Below is a small trained network, with its code and all its weights. Each question gives an input and a target symbol and asks what happens when units are switched off, that is, made to give their printed mean instead of their output.

import numpy as np


def w(rows, s, z=0):
    codes = np.array(rows[::2]) - 128.0
    scale = np.full(codes.shape[1], s)
    scale[-1] = z or s
    return codes * scale


def f(y):
    return np.maximum(y, 0)


def softmax(a):
    e = np.exp(a - a.max(-1, keepdims=True))
    return e / e.sum(-1, keepdims=True)


def log_softmax(a):
    a = a - a.max(-1, keepdims=True)
    return a - np.log(np.exp(a).sum(-1, keepdims=True))


def net(x, mask):
    ids = ['αβγζηθξ'.index(c) for c in x.split()]
    T = len(ids)
    res = E[ids] + P[:T]
    u = 0
    for l in range(3):
        q, k, v = (res @ M[l].T for M in (Q, K, V))
        z = softmax(np.where(np.tri(T) > 0, q @ k.T / 2**0.5, -1e9)) @ v
        res = res + np.where(mask[u], z, O[l][:, -1]) @ O[l][:, :-1]
        u += 1
        y = f(res @ A[l][:, :-1].T + A[l][:, -1])
        res = res + np.where(mask[u : u + 4], y, B[l][:, -1]) @ B[l][:, :-1]
        u += 4
    return log_softmax(res[-1] @ U[:, :-1].T + U[:, -1])


Q, K, V, O, A, B = {}, {}, {}, {}, {}, {}
E = w([
[166,176,134,110],'α',
[214,131,166,190],'β',
[100,151,104,88],'γ',
[129,84,191,177],'ζ',
[197,96,35,202],'η',
[132,121,8,159],'θ',
[139,89,153,75],'ξ',
],0.017)
P = w([
[254,213,129,19],'0',
[202,193,133,34],'1',
[172,158,111,51],'2',
[136,81,103,53],'3',
[134,51,95,55],'4',
[123,28,111,28],'5',
],0.005)
Q[0] = w([
[1,135,242,210],'0.h0',
[150,217,99,19],'0.h0',
],0.0068)
K[0] = w([
[173,217,205,113],'0.h0',
[94,2,113,40],'0.h0',
],0.006)
V[0] = w([
[221,102,187,2],'0.h0',
[144,36,118,60],'0.h0',
],0.0067)
O[0] = w([
[122,8,119,79,255],'0.h0',
[95,104,15,119,152],'0.h0',
],0.012,0.0044)
A[0] = w([
[187,78,253,100,11],'0.n0',
[243,181,102,100,251],'0.n1',
[189,244,192,113,145],'0.n2',
[152,109,216,176,153],'0.n3',
],0.0054,0.0017)
B[0] = w([
[246,114,183,163,200],'0.n0',
[129,107,79,67,255],'0.n1',
[80,171,156,140,153],'0.n2',
[96,126,231,80,156],'0.n3',
],0.011,0.0045)
Q[1] = w([
[94,255,162,234],'1.h0',
[102,90,31,107],'1.h0',
],0.0089)
K[1] = w([
[212,161,79,3],'1.h0',
[93,163,32,255],'1.h0',
],0.0072)
V[1] = w([
[142,1,162,153],'1.h0',
[156,172,39,144],'1.h0',
],0.0095)
O[1] = w([
[182,253,253,105,253],'1.h0',
[228,219,96,239,132],'1.h0',
],0.0057,0.0076)
A[1] = w([
[84,60,125,98,255],'1.n0',
[70,130,137,81,75],'1.n1',
[162,158,145,95,74],'1.n2',
[109,247,82,78,201],'1.n3',
],0.012,0.0032)
B[1] = w([
[133,135,121,31,224],'1.n0',
[155,9,86,145,185],'1.n1',
[115,141,130,225,252],'1.n2',
[42,103,126,166,254],'1.n3',
],0.012,0.007)
Q[2] = w([
[175,118,191,27],'2.h0',
[2,120,201,223],'2.h0',
],0.0069)
K[2] = w([
[138,5,175,12],'2.h0',
[133,91,157,253],'2.h0',
],0.0057)
V[2] = w([
[119,104,171,102],'2.h0',
[2,83,57,115],'2.h0',
],0.0092)
O[2] = w([
[92,115,2,56,253],'2.h0',
[95,200,89,110,65],'2.h0',
],0.0094,0.0015)
A[2] = w([
[59,193,151,170,101],'2.n0',
[188,110,39,20,153],'2.n1',
[157,94,56,204,2],'2.n2',
[22,254,59,75,88],'2.n3',
],0.0075,0.0027)
B[2] = w([
[102,102,156,142,164],'2.n0',
[146,192,74,252,246],'2.n1',
[97,2,25,5,160],'2.n2',
[113,201,137,56,216],'2.n3',
],0.0085,0.013)
U = w([
[74,55,71,110,3],'α',
[125,104,114,198,232],'β',
[195,98,45,175,18],'γ',
[254,154,126,123,241],'ζ',
[130,135,128,136,165],'η',
[166,83,110,38,149],'θ',
[195,141,89,48,129],'ξ',
],0.0089,0.0017)

Each question gives the input, a string of symbols that net reads in full, and the target symbol t.
The units are the heads (2 rows each of Q, K, V and O) and the neurons (one row each of A and B). Each row of codes is followed by its name. A weight is (code - 128) times the scale printed after its matrix; where a second scale follows, it is the last column's (O, A, B and U).
mask holds one flag per unit, layer by layer, with each layer's heads first. A switched-off unit (its flag False) gives its mean, the last column of its rows in O or B, instead of its output. The means were averaged over made-up inputs and are rounded, as every weight is.
A unit's drop is (log p(t) with every unit on - log p(t) with that unit switched off) / (log p(t) with every unit on - log p(t) with every unit switched off).
The circuit of an input: a set's keep is (log p(t) with only the set's units on - log p(t) with every unit switched off) / (log p(t) with every unit on - log p(t) with every unit switched off). Starting from the 12 units with the biggest drops (on a tie, the unit counted first), units are removed one at a time, each time the one whose removal leaves the highest keep (on an exact tie, the one counted first), for as long as the keep stays at least 0.8.
circuit, biggest first: the units of the circuit, biggest drop first
unit that matters most: the unit with the biggest drop
top k neurons: the k neurons with the biggest drops, biggest first
top k neurons in layer l: the k neurons of layer l with the biggest drops, biggest first
drop of u: that unit's drop, to one decimal
input η θ γ, target η: top 3 neurons in layer 2 => (2.n3; 2.n1; 2.n2)
input α γ η α γ, target β: unit that matters most => 1.h0
input γ ζ α ξ, target γ: top 2 neurons => (2.n1; 1.n1)
input γ α ζ, target θ: circuit, biggest first => (1.h0; 2.n1)
input α α α α β, target ζ: circuit, biggest first => (0.n0; 1.n3; 0.h0)
input ζ α α β γ, target ξ: circuit, biggest first => (1.n0; 2.h0; 2.n3; 1.n2)
input α α η α, target β: top 3 neurons => (1.n3; 1.n0; 2.n3)
input ξ β γ, target γ: circuit, biggest first => (2.n1; 0.h0; 2.h0; 1.n0)
input η ζ ζ α, target α: top 2 neurons => (0.n1; 1.n3)
input α β γ, target ξ: top 2 neurons => (1.n2; 1.n0)
input η α γ, target β: circuit, biggest first => (1.h0; 2.h0; 1.n3)
input α θ γ, target η: circuit, biggest first => (2.h0; 1.n3; 0.h0; 2.n3)
input α α γ α, target ξ: top 3 neurons => (1.n2; 0.n0; 1.n0)
input α α ξ α, target γ: top 2 neurons => (2.n1; 1.n3)
input α β γ ξ γ, target γ: top 3 neurons => (2.n1; 1.n3; 1.n1)
input ζ α α ξ α, target γ: top 3 neurons => (2.n1; 1.n1; 1.n3)
input α β α, target θ: unit that matters most => 2.n1
input η α α, target β: top 3 neurons => (1.n0; 1.n3; 2.n3)
input ζ β γ, target α: top 2 neurons in layer 1 => (1.n3; 1.n1)
input α ζ α α, target α: top neuron => (0.n0)
input θ α α, target η: top 2 neurons in layer 1 => (1.n3; 1.n0)
input θ θ α, target η: drop of 1.n2 => 0.1
